(in the rows, 128 means zero)
Each row is followed by its class.
[119 134 114 106 156 131 169 175 152 108 127 123 162 132 112 136 127  59
 118 150 118 149 133 127 146 111 122 133 123 103  70 126 125 121 127 114
 142 116 144 153 127 116 124 153 131 154 119 125 203  68 112 140 146 137
 106 124 136  99 126 163 159 126 127 130 133 123 102 123] : FD
[116 133 136 124 144 115 159 150 123 130 122 121 171 138 124 142 111  99
 124 150 124 145 124 172 139 113 120  90 124 100 126 132 155 123 154 146
 122 140 129 130 150 137 107 138 130 191   4 134 225 148 122 114 128 111
 114 138 118 110 139 128 110 143 134 116 185 143 162 152] : LD
[119 100 123  84 138 123 101 140 142 112 138 114 110 124  93 131 131 110
 136  99 123 156 130 130 130 135 131  72 136 111  81 144 123 117 148 113
 134 113 115 119 111 117 134 141 120 163 113 140 152  93  99 130 130 137
 141 127 132 124 142 123 137 127 134 125 159 136 121 140] : Mn
[115 144 135 111 162 128 153 136 117 129 145 137 129 119 144 125 126 113
 109 134 154 157 124 132 140 152 132 151 147 107  86 123 115 129 135 143
 113 127 122 128 213 106 111 151 127 186  96 131 197 161 120 119 133 138
 106 124 115 108 145 129 142 134 128 149 131 147 123 122] : LD
[111 131 131 101 158 101 109 138 132 112 152 121 111 118 145 137 132 131
 110 138 131 154 126 125 132 115 130 154 128 105  74 113 116 131 119 177
 104 121 127 120 121 121 117 155 131 186 111 126 200 149 123 108 131 132
  96 125 115 106 123 130 143 131 138 142 108 136  98 124] : LD
[154 146 115 130 150 143 172 120 126 127 132 132 117 152 182 129 125 113
 142 123 127 156 125  94 157 168 132 160 127 121 139  98  80 135 125 138
 133 115 130 150 109 121 149 131 116  90  68 126  57 105 116 140 123 118
 123 139 134 111 141 195 112 134 136 142 136 124 103 118] : JC
[ 91 147 130 120 138 123 138 149 126 114 118 125 140 120 111 140 119  91
 104 156 145 144 122 157 135 105 132 150 115 109 111 104 146 118 115 160
 108 132 144 104 112 113 103 150 132 215  16 128 252 161 129 107 131 122
  93 126 105  97 129 126 146 130 132 148 134 127 147 123] : LD
[120 137 157 128 124 123 112 118 121 129 128 147 145 134 155 133 122 120
 105 125 113  59 141 162 139   4 125  83 116 113  97  99 240 118 134 156
 113 122 136 105 161 149 112 146 132 134 234 123 202  10 142 106 150 126
 106 123 132 133 123 169 129 124 128 107 133 113 173 112] : DZ
[163 124 102 115 134 143 150 125 130 133 130 122 134 156 206 129 125 120
 146 106 121 118 131 113 145 116 136 108 119 144 134 136  99 125 128 150
 136 118 119 139 102 125 153 116 125  95  15 135  65  64 132 140 128 123
 141 146 129 124 146 143  64 137 134 133 198 141 124 116] : JC
[130 112 102 112 140 148 157 135 134 122 139 131 160 157 121 159 130  91
 151 117 138 155 118 116 153 172 134  80 132 146 149 133  97 118 133 121
 147 110 136 150  96 105 161 124 110 164   4 145 108  69 123 148 135 133
 168 145 130  96 155 135  94 139 128 131 219 141 144 130] : Mn
[ 96 121 112 166 147 129  86 108 115 118 125 140  88 118 139 126 137 152
 108 143 122 129 147 132 125 158 146 149 131 152 110  99 118 118 111 153
 131 122 156 132 109 113 143 135 131 137   4 118 166 134 128 118 126 136
 159 125 126 129 141 112 150 141 126 124  89 129 106 102] : Mn
[132 101 128 107 123 124  87 132 128 113 142 133 108 127 132 133 120 165
 113 121 130 127 130 143 124 105 127  80 132 105  58 129 177 110 153 159
  97 121 137 110 154 148 123 137 133 146  47 121 210  79 175 101 147 133
 120 117 132 122 151 126  92 139 130  99 110 133 153 132] : DZ
[149 110 132 127  68 125 147 149 131 119 113 139 154 124 102 136 115 126
 128 136 138 137 124 125 134 173 128 119 133 107  93 128 127 115 138 103
 114 126 139 138 169 131 104 137 131 123 141 130 147 141 135 128 158 141
  99 108 153 113 115 148 143 116 116  81  71 111 102 131] : Tz
[114 147 122  93 164 137 207 149 123 138 140 104 173  98 173 155 132  57
 133 140 125 131 107 110 158 119 122 121 113  80 105 122 120 135 154 125
 131 118 126 142 125 121 127 142 123 160 111 136 133  93 111 138 136 115
  96 143 115  87 117 185 112 121 126 150 199 139 123 121] : Cj
[148  91 105 146 142 130 174 140 123 134  99 123 172 139 145 150 112 147
 121 164 143 147 124 121 139 183 126 144 140 109 114 138  97 126 147 136
 121 128 134 145 152 174 115 128 112 130   4 126 108 170 138 129 147 124
  77 128 127  97 129 166 104 140 130 113 129 121 121 145] : Cj
[150 118 125 116 136 124 161 125 133 124 139 122 146 161 171 128 133  89
 176 101 123 121 118 118 156 121 141  89 119 126 130 134 119 133 158 118
 134 114 120 140 107 124 148 118 130 100  66 134  71  39 104 154 140 128
 123 140 134 112 137 163  78 134 131 132 209 189 133 129] : JC
[130 119 123 102 173 137 169 133 133 102 145 133 142 236 189  94 129 102
 121 137 106 145 115  91 164 161 131 153 131 112  69 119 100 116 124 159
 135 100 148 140 113 119 147 159 125 132   4 125 135  26 121 117 146 138
 104 128 135  89 143 196 122 134 127 138 121 137  82 114] : Cj
[151 120 131  99 145 116 143 146 126 119 114 115 157 135 143 135 116 129
 125 137 121 115 125 139 142  97 125 110 135 110  96 128 150 128 151 123
 128 126 121 126 167 144 119 126 131 117  99 123 145  84 133 130 144 129
  84 125 131 110 122 175  80 130 127 101 134 114 139 131] : FD
